Below are the code and all the weights of a small trained network. Each question names an input and a target symbol and asks about switching units off, where a switched-off unit gives its printed mean instead of its output.

import numpy as np


def w(rows, s, z=0):
    codes = np.array(rows[::2]) - 128.0
    scale = np.full(codes.shape[1], s)
    scale[-1] = z or s
    return codes * scale


def norm(h):
    return h / np.sqrt((h * h).mean(-1, keepdims=True) + 1e-5)


def f(y):
    return y / 2 * (1 + np.tanh(0.7978845608 * (y + 0.044715 * y**3)))


def softmax(a):
    e = np.exp(a - a.max(-1, keepdims=True))
    return e / e.sum(-1, keepdims=True)


def log_softmax(a):
    a = a - a.max(-1, keepdims=True)
    return a - np.log(np.exp(a).sum(-1, keepdims=True))


def net(x, mask):
    ids = ['ΔΛΞΠΣΦεζητω'.index(c) for c in x.split()]
    T = len(ids)
    res = E[ids] + P[:T]
    u = 0
    for l in range(3):
        q, k, v = (norm(res) @ M[l].T for M in (Q, K, V))
        z = softmax(np.where(np.tri(T) > 0, q @ k.T / 3**0.5, -1e9)) @ v
        res = res + np.where(mask[u], z, O[l][:, -1]) @ O[l][:, :-1]
        u += 1
        y = f(norm(res) @ A[l][:, :-1].T + A[l][:, -1])
        res = res + np.where(mask[u : u + 4], y, B[l][:, -1]) @ B[l][:, :-1]
        u += 4
    return log_softmax(norm(res)[-1] @ U[:, :-1].T + U[:, -1])


Q, K, V, O, A, B = {}, {}, {}, {}, {}, {}
E = w([
[139,123,145,128],'Δ',
[144,108,145,108],'Λ',
[141,95,12,187],'Ξ',
[139,116,170,66],'Π',
[135,132,149,145],'Σ',
[118,120,217,122],'Φ',
[108,192,150,139],'ε',
[80,138,230,69],'ζ',
[98,188,171,99],'η',
[120,250,84,139],'τ',
[228,134,6,52],'ω',
],0.011)
P = w([
[83,41,47,132],'0',
[155,61,127,145],'1',
[199,86,129,139],'2',
[70,65,80,134],'3',
[9,42,16,110],'4',
[86,105,96,142],'5',
[164,138,105,144],'6',
[62,104,93,110],'7',
[4,92,53,96],'8',
[72,97,106,118],'9',
[114,114,124,106],'10',
],0.0024)
Q[0] = w([
[47,78,91,133],'L0H0',
[254,135,146,146],'L0H0',
[105,117,211,97],'L0H0',
],0.012)
K[0] = w([
[254,156,181,129],'L0H0',
[24,33,91,116],'L0H0',
[32,211,212,155],'L0H0',
],0.0088)
V[0] = w([
[130,88,148,162],'L0H0',
[146,75,97,60],'L0H0',
[204,161,107,1],'L0H0',
],0.0058)
O[0] = w([
[67,4,154,46,192],'L0H0',
[99,204,162,8,86],'L0H0',
[225,223,156,8,4],'L0H0',
],0.0032,0.0029)
A[0] = w([
[107,207,44,107,189],'L0N0',
[168,228,255,30,99],'L0N1',
[147,22,88,59,251],'L0N2',
[147,64,34,230,212],'L0N3',
],0.0048,0.0018)
B[0] = w([
[254,120,217,169,137],'L0N0',
[15,104,135,121,167],'L0N1',
[125,145,188,230,233],'L0N2',
[147,70,217,106,252],'L0N3',
],0.0056,0.0029)
Q[1] = w([
[164,224,28,66],'L1H0',
[75,9,2,128],'L1H0',
[28,217,239,201],'L1H0',
],0.004)
K[1] = w([
[169,47,174,157],'L1H0',
[108,84,230,239],'L1H0',
[211,186,2,145],'L1H0',
],0.005)
V[1] = w([
[80,193,107,222],'L1H0',
[2,137,154,173],'L1H0',
[195,137,116,98],'L1H0',
],0.0057)
O[1] = w([
[112,234,240,165,147],'L1H0',
[51,103,126,254,253],'L1H0',
[82,29,151,103,46],'L1H0',
],0.0049,0.003)
A[1] = w([
[210,207,90,11,120],'L1N0',
[84,54,2,175,57],'L1N1',
[116,79,157,214,251],'L1N2',
[140,130,170,219,162],'L1N3',
],0.0037,0.0017)
B[1] = w([
[152,35,92,104,115],'L1N0',
[63,198,243,228,129],'L1N1',
[253,121,109,72,253],'L1N2',
[140,178,109,93,202],'L1N3',
],0.004)
Q[2] = w([
[188,108,96,179],'L2H0',
[2,211,212,104],'L2H0',
[118,85,177,155],'L2H0',
],0.0067)
K[2] = w([
[3,56,121,165],'L2H0',
[174,238,195,81],'L2H0',
[95,138,88,51],'L2H0',
],0.0051)
V[2] = w([
[178,106,253,107],'L2H0',
[190,111,145,19],'L2H0',
[146,139,26,165],'L2H0',
],0.0055)
O[2] = w([
[168,46,60,186,242],'L2H0',
[123,165,139,221,4],'L2H0',
[253,188,247,34,50],'L2H0',
],0.0043,0.0031)
A[2] = w([
[218,61,49,79,210],'L2N0',
[81,109,144,163,254],'L2N1',
[255,209,17,110,88],'L2N2',
[150,155,103,241,172],'L2N3',
],0.0068,0.0026)
B[2] = w([
[100,172,77,87,184],'L2N0',
[189,165,72,114,253],'L2N1',
[99,50,255,120,164],'L2N2',
[138,166,136,92,227],'L2N3',
],0.0082,0.0047)
U = w([
[163,207,133,141,150],'Δ',
[37,111,116,154,164],'Λ',
[171,63,154,21,166],'Ξ',
[57,185,96,156,168],'Π',
[109,26,135,247,155],'Σ',
[148,102,65,147,81],'Φ',
[164,123,146,139,14],'ε',
[125,134,121,136,34],'ζ',
[143,147,223,120,254],'η',
[185,120,116,88,58],'τ',
[91,83,82,78,81],'ω',
],0.012,0.0059)

Each question gives the input, a string of symbols that net reads in full, and the target symbol t.
The units are the heads (3 rows each of Q, K, V and O) and the neurons (one row each of A and B). Each row of codes is followed by its name. A weight is (code - 128) times the scale printed after its matrix; where a second scale follows, it is the last column's (O, A, B and U).
mask holds one flag per unit, layer by layer, with each layer's heads first. A switched-off unit (its flag False) gives its mean, the last column of its rows in O or B, instead of its output. The means were averaged over made-up inputs and are rounded, as every weight is.
A unit's drop is (log p(t) with every unit on - log p(t) with that unit switched off) / (log p(t) with every unit on - log p(t) with every unit switched off).
The circuit of an input: a set's keep is (log p(t) with only the set's units on - log p(t) with every unit switched off) / (log p(t) with every unit on - log p(t) with every unit switched off). Starting from the 12 units with the biggest drops (on a tie, the unit counted first), units are removed one at a time, each time the one whose removal leaves the highest keep (on an exact tie, the one counted first), for as long as the keep stays at least 0.8.
circuit, biggest first: the units of the circuit, biggest drop first
unit that matters most: the unit with the biggest drop
k most important neurons: the k neurons with the biggest drops, biggest first
k most important neurons of layer l: the k neurons of layer l with the biggest drops, biggest first
input τ Φ Π Δ Π ε Δ, target Π: circuit, biggest first : (L0H0, L0N1, L0N3)
input Δ η Σ ω, target Ξ: most important neuron of layer 2 : (L2N2)
input Π τ Π ω Δ, target Ξ: 2 most important neurons of layer 0 : (L0N0, L0N2)
input Ξ Ξ Φ, target Σ: 2 most important neurons of layer 2 : (L2N3, L2N0)
input Φ Ξ η, target Π: circuit, biggest first : (L0N1, L0N3)
input Ξ Δ Δ, target Ξ: circuit, biggest first : (L2N0, L2N1, L1H0)
input Π η Σ, target Π: circuit, biggest first : (L0N1, L0H0, L2H0)
input ζ η Φ, target Π: 4 most important neurons : (L0N3, L0N1, L2N2, L2N1)
input η Σ Σ, target η: 2 most important neurons : (L0N1, L2N2)
input Σ Σ Δ Λ Φ ω Δ Σ Σ ω τ, target Ξ: 3 most important neurons : (L0N0, L2N2, L1N0)
input Δ Σ Σ ε Π, target Δ: 4 most important neurons : (L0N2, L0N3, L2N2, L2N1)
input ω ω Φ Ξ, target Ξ: circuit, biggest first : (L0H0, L2N2)
input Φ Σ Σ τ Ξ Ξ Π ω Ξ, target Ξ: circuit, biggest first : (L0H0, L2H0, L2N2)
input Π ζ Π η Σ, target Π: circuit, biggest first : (L0H0, L0N1, L0N3)
input Λ τ Σ ω Σ Ξ Φ τ Π, target η: 3 most important neurons of layer 0 : (L0N1, L0N2, L0N3)
input Σ Δ Σ Σ η Π, target Π: unit that matters most : L0N3
input ζ Σ η Σ τ Σ ε, target η: 3 most important neurons of layer 0 : (L0N0, L0N1, L0N2)
input Σ ε Λ Π, target Δ: 2 most important neurons of layer 2 : (L2N2, L2N3)
input Λ Δ ε Σ Σ Π Φ Σ Δ Λ, target Σ: 2 most important neurons : (L0N2, L0N3)
input ζ ω Σ Ξ ε Δ τ Π, target η: 2 most important neurons : (L0N1, L0N3)
input Σ Σ Φ Σ Σ Λ Φ Φ Π, target Σ: unit that matters most : L2N0
input Φ Δ Σ Φ τ Λ Λ Σ ζ, target Λ: circuit, biggest first : (L0N3, L2N3, L0H0)
input Ξ Λ Σ Ξ Σ τ ε, target η: 3 most important neurons of layer 0 : (L0N0, L0N3, L0N1)
input Σ Φ Δ Σ Δ, target Δ: 2 most important neurons : (L0N2, L2N3)
input Δ Φ Σ Δ Δ Σ Σ, target Δ: 2 most important neurons : (L0N3, L0N0)
input Π Σ Δ, target Π: circuit, biggest first : (L0N1, L0H0, L2H0)
input η Ξ Σ, target η: circuit, biggest first : (L2H0)
